Below is a small trained network, with its code and all its weights. Each question gives an input and a target symbol and asks what happens when units are switched off, that is, made to give their printed mean instead of their output.

import numpy as np


def w(rows, s, z=0):
    codes = np.array(rows[::2]) - 128.0
    scale = np.full(codes.shape[1], s)
    scale[-1] = z or s
    return codes * scale


def f(y):
    return y / 2 * (1 + np.tanh(0.7978845608 * (y + 0.044715 * y**3)))


def softmax(a):
    e = np.exp(a - a.max(-1, keepdims=True))
    return e / e.sum(-1, keepdims=True)


def log_softmax(a):
    a = a - a.max(-1, keepdims=True)
    return a - np.log(np.exp(a).sum(-1, keepdims=True))


def net(x, mask):
    ids = ['ΔΘΞΣΨΩαβεζηλπτφ'.index(c) for c in x.split()]
    T = len(ids)
    res = E[ids] + P[:T]
    r = res
    for j in range(3):
        rows = slice(2 * j, 2 * j + 2)
        q, k, v = (r @ M[0][rows].T for M in (Q, K, V))
        z = softmax(np.where(np.tri(T) > 0, q @ k.T / 2**0.5, -1e9)) @ v
        o = O[0][rows]
        res = res + np.where(mask[j], z, o[:, -1]) @ o[:, :-1]
    y = f(res @ A[0][:, :-1].T + A[0][:, -1])
    res = res + np.where(mask[3:15], y, B[0][:, -1]) @ B[0][:, :-1]
    return log_softmax(res[-1] @ U[:, :-1].T + U[:, -1])


Q, K, V, O, A, B = {}, {}, {}, {}, {}, {}
E = w([
[73,132,122,116,119,202,143,104],'Δ',
[77,133,123,118,114,199,143,107],'Θ',
[85,127,127,144,119,216,119,120],'Ξ',
[70,132,127,103,110,191,154,108],'Σ',
[82,153,122,119,102,193,130,106],'Ψ',
[122,121,100,220,170,118,121,76],'Ω',
[73,136,136,119,100,204,146,126],'α',
[59,143,147,80,73,171,145,126],'β',
[109,100,103,72,122,192,250,94],'ε',
[177,148,112,82,127,238,142,137],'ζ',
[71,129,134,87,185,91,63,131],'η',
[112,34,107,66,165,176,168,132],'λ',
[162,42,92,155,88,135,157,151],'π',
[140,94,109,111,35,121,84,164],'τ',
[143,158,125,94,141,68,187,186],'φ',
],0.014)
P = w([
[149,98,235,160,118,164,153,61],'0',
[146,94,222,122,104,179,144,81],'1',
[146,97,198,100,100,175,136,78],'2',
[127,106,181,96,104,177,152,102],'3',
[119,112,159,89,99,178,149,114],'4',
[116,117,138,88,103,172,149,128],'5',
[114,120,122,76,106,168,147,145],'6',
[104,125,100,73,103,167,147,157],'7',
[100,132,81,70,108,163,141,172],'8',
[91,139,58,64,108,158,144,180],'9',
[93,140,38,56,112,153,140,196],'10',
[78,140,27,60,114,157,144,216],'11',
[73,145,1,49,120,149,142,225],'12',
],0.0098)
Q[0] = w([
[170,87,130,180,128,27,108,117],'head 0',
[163,95,115,74,82,210,227,149],'head 0',
[219,142,145,116,183,96,66,133],'head 1',
[122,180,153,201,214,15,133,109],'head 1',
[173,138,124,225,117,69,105,128],'head 2',
[43,154,96,17,86,250,184,140],'head 2',
],0.015)
K[0] = w([
[145,144,234,155,152,124,98,103],'head 0',
[148,138,60,108,90,90,133,212],'head 0',
[111,123,222,125,127,93,164,80],'head 1',
[132,81,212,177,108,152,112,36],'head 1',
[171,153,217,174,100,162,162,51],'head 2',
[97,111,8,119,140,115,118,216],'head 2',
],0.015)
V[0] = w([
[148,125,146,137,48,71,105,156],'head 0',
[193,67,119,143,139,126,171,127],'head 0',
[99,151,142,111,141,67,177,123],'head 1',
[253,168,121,106,174,120,119,149],'head 1',
[169,43,143,110,127,111,161,139],'head 2',
[129,100,182,100,159,64,78,136],'head 2',
],0.014)
O[0] = w([
[248,101,92,62,103,118,72,115,32],'head 0',
[92,179,93,85,113,54,173,148,177],'head 0',
[56,115,133,150,42,100,94,97,35],'head 1',
[126,175,82,116,108,183,199,80,121],'head 1',
[117,82,35,133,127,132,156,167,215],'head 2',
[84,181,68,114,157,167,74,171,4],'head 2',
],0.012,0.0033)
A[0] = w([
[127,163,46,101,144,154,113,134,79],'neuron 0',
[206,91,89,89,100,146,69,110,98],'neuron 1',
[80,225,172,123,170,171,94,152,200],'neuron 2',
[193,185,82,112,182,164,167,166,112],'neuron 3',
[175,124,121,176,177,147,167,95,150],'neuron 4',
[129,88,90,139,72,177,131,69,118],'neuron 5',
[73,176,66,153,202,91,157,142,159],'neuron 6',
[141,144,180,120,130,134,179,74,202],'neuron 7',
[104,95,142,111,153,101,186,126,70],'neuron 8',
[137,165,79,45,113,18,173,137,255],'neuron 9',
[161,135,193,141,197,86,140,201,194],'neuron 10',
[160,119,128,254,206,73,140,114,130],'neuron 11',
],0.0082,0.0031)
B[0] = w([
[87,84,110,192,77,32,62,89,185],'neuron 0',
[33,83,90,71,223,63,193,68,176],'neuron 1',
[95,214,145,74,158,147,83,68,218],'neuron 2',
[40,75,160,144,95,31,39,151,236],'neuron 3',
[153,101,131,145,151,207,107,177,181],'neuron 4',
[155,151,108,110,107,213,136,60,185],'neuron 5',
[211,50,204,179,96,254,92,168,201],'neuron 6',
[202,180,163,76,141,69,166,132,213],'neuron 7',
[105,174,120,118,79,86,124,121,190],'neuron 8',
[210,222,128,175,121,85,55,158,254],'neuron 9',
[104,148,53,210,26,154,140,20,181],'neuron 10',
[176,162,2,210,251,118,117,66,145],'neuron 11',
],0.0059,0.0075)
U = w([
[100,123,150,150,117,91,128,101,78],'Δ',
[163,123,161,151,113,122,102,88,99],'Θ',
[116,85,92,54,214,95,128,129,189],'Ξ',
[114,143,133,157,136,99,134,100,82],'Σ',
[66,47,111,155,114,174,155,235,118],'Ψ',
[175,144,59,205,201,162,132,104,144],'Ω',
[202,180,167,53,180,176,197,147,158],'α',
[127,165,22,111,52,192,142,60,91],'β',
[196,38,219,153,51,160,61,113,112],'ε',
[126,112,159,147,119,116,121,109,94],'ζ',
[76,173,137,103,183,165,71,175,185],'η',
[146,99,166,162,101,129,106,102,101],'λ',
[93,146,126,157,144,88,137,93,63],'π',
[2,150,149,128,116,15,182,109,31],'τ',
[191,214,115,147,85,67,89,217,253],'φ',
],0.0061,0.0037)

Each question gives the input, a string of symbols that net reads in full, and the target symbol t.
The units are the heads (2 rows each of Q, K, V and O) and the neurons (one row each of A and B). Each row of codes is followed by its name. A weight is (code - 128) times the scale printed after its matrix; where a second scale follows, it is the last column's (O, A, B and U).
mask holds one flag per unit, heads first, then neurons. A switched-off unit (its flag False) gives its mean, the last column of its rows in O or B, instead of its output. The means were averaged over made-up inputs and are rounded, as every weight is.
A unit's drop is (log p(t) with every unit on - log p(t) with that unit switched off) / (log p(t) with every unit on - log p(t) with every unit switched off).
The circuit of an input: a set's keep is (log p(t) with only the set's units on - log p(t) with every unit switched off) / (log p(t) with every unit on - log p(t) with every unit switched off). Starting from the 12 units with the biggest drops (on a tie, the unit counted first), units are removed one at a time, each time the one whose removal leaves the highest keep (on an exact tie, the one counted first), for as long as the keep stays at least 0.8.
circuit, biggest first: the units of the circuit, biggest drop first
most important unit: the unit with the biggest drop
top k neurons: the k neurons with the biggest drops, biggest first
which heads matter: for each layer, one digit per head in row order, 1 if its drop is at least 0.15 and else 0, layers parted by /
input Ξ β η ζ φ Δ Ψ β, target ε: circuit, biggest first	head 0; head 2
input Δ Σ Σ Θ Ω η β λ, target Ψ: which heads matter	101
input ζ α τ Δ Ψ η β, target η: circuit, biggest first	head 2; neuron 2
input φ ζ λ, target β: circuit, biggest first	head 1; head 2; neuron 5
input Δ ε β, target τ: which heads matter	110
input ζ Ξ Ξ β Θ ζ β Δ, target α: most important unit	head 2
input ζ φ Ψ η ζ α, target η: which heads matter	001
input ζ Σ ζ π, target φ: which heads matter	100
input ζ β Θ β τ Ψ α ζ ε φ Θ π, target β: circuit, biggest first	head 1; neuron 5
input η ζ φ Δ ε Ξ τ α α, target Ξ: circuit, biggest first	head 0; neuron 1; head 1
input τ ε Σ α ζ Ω Δ ζ τ ζ β, target Ξ: which heads matter	100
input ζ Ω η ζ ζ Θ ζ ζ Ξ α β Θ, target ε: circuit, biggest first	head 2; head 0
input η ζ ζ β β Θ τ ζ Ω π τ Σ λ, target Ξ: circuit, biggest first	head 0; neuron 1
input π π φ Θ Σ π ζ, target φ: which heads matter	100
input η Ξ Δ ζ ζ φ Θ φ ζ, target β: top neuron	neuron 5
input ζ π Θ, target φ: circuit, biggest first	head 0; neuron 9
input ζ φ α η τ ε η τ Θ Δ Θ λ, target Ψ: circuit, biggest first	head 0; neuron 6; head 2
input φ η φ Ω ε β η η η β β ε, target τ: which heads matter	111
input η Δ λ τ Σ Δ β ζ β Ω ζ φ λ, target β: which heads matter	010
input Ξ φ η Ξ η ε Δ, target η: top 2 neurons	neuron 2; neuron 6
input λ τ τ Ω π, target Ξ: most important unit	neuron 1
input η Δ Ψ ζ Δ ζ Δ Θ ζ ζ η ζ Δ, target η: circuit, biggest first	head 2; neuron 2; head 0
input π Θ τ α ε β Ω ζ Ω Σ Ω, target Ω: circuit, biggest first	neuron 11; head 1; neuron 3; head 0
input ζ φ ζ Ψ ζ, target α: top 3 neurons	neuron 7; neuron 0; neuron 10
input Ξ λ ζ ζ η φ λ Ξ ζ, target Ψ: top 2 neurons	neuron 3; neuron 2
input Ω ζ ζ, target α: top 3 neurons	neuron 7; neuron 0; neuron 4
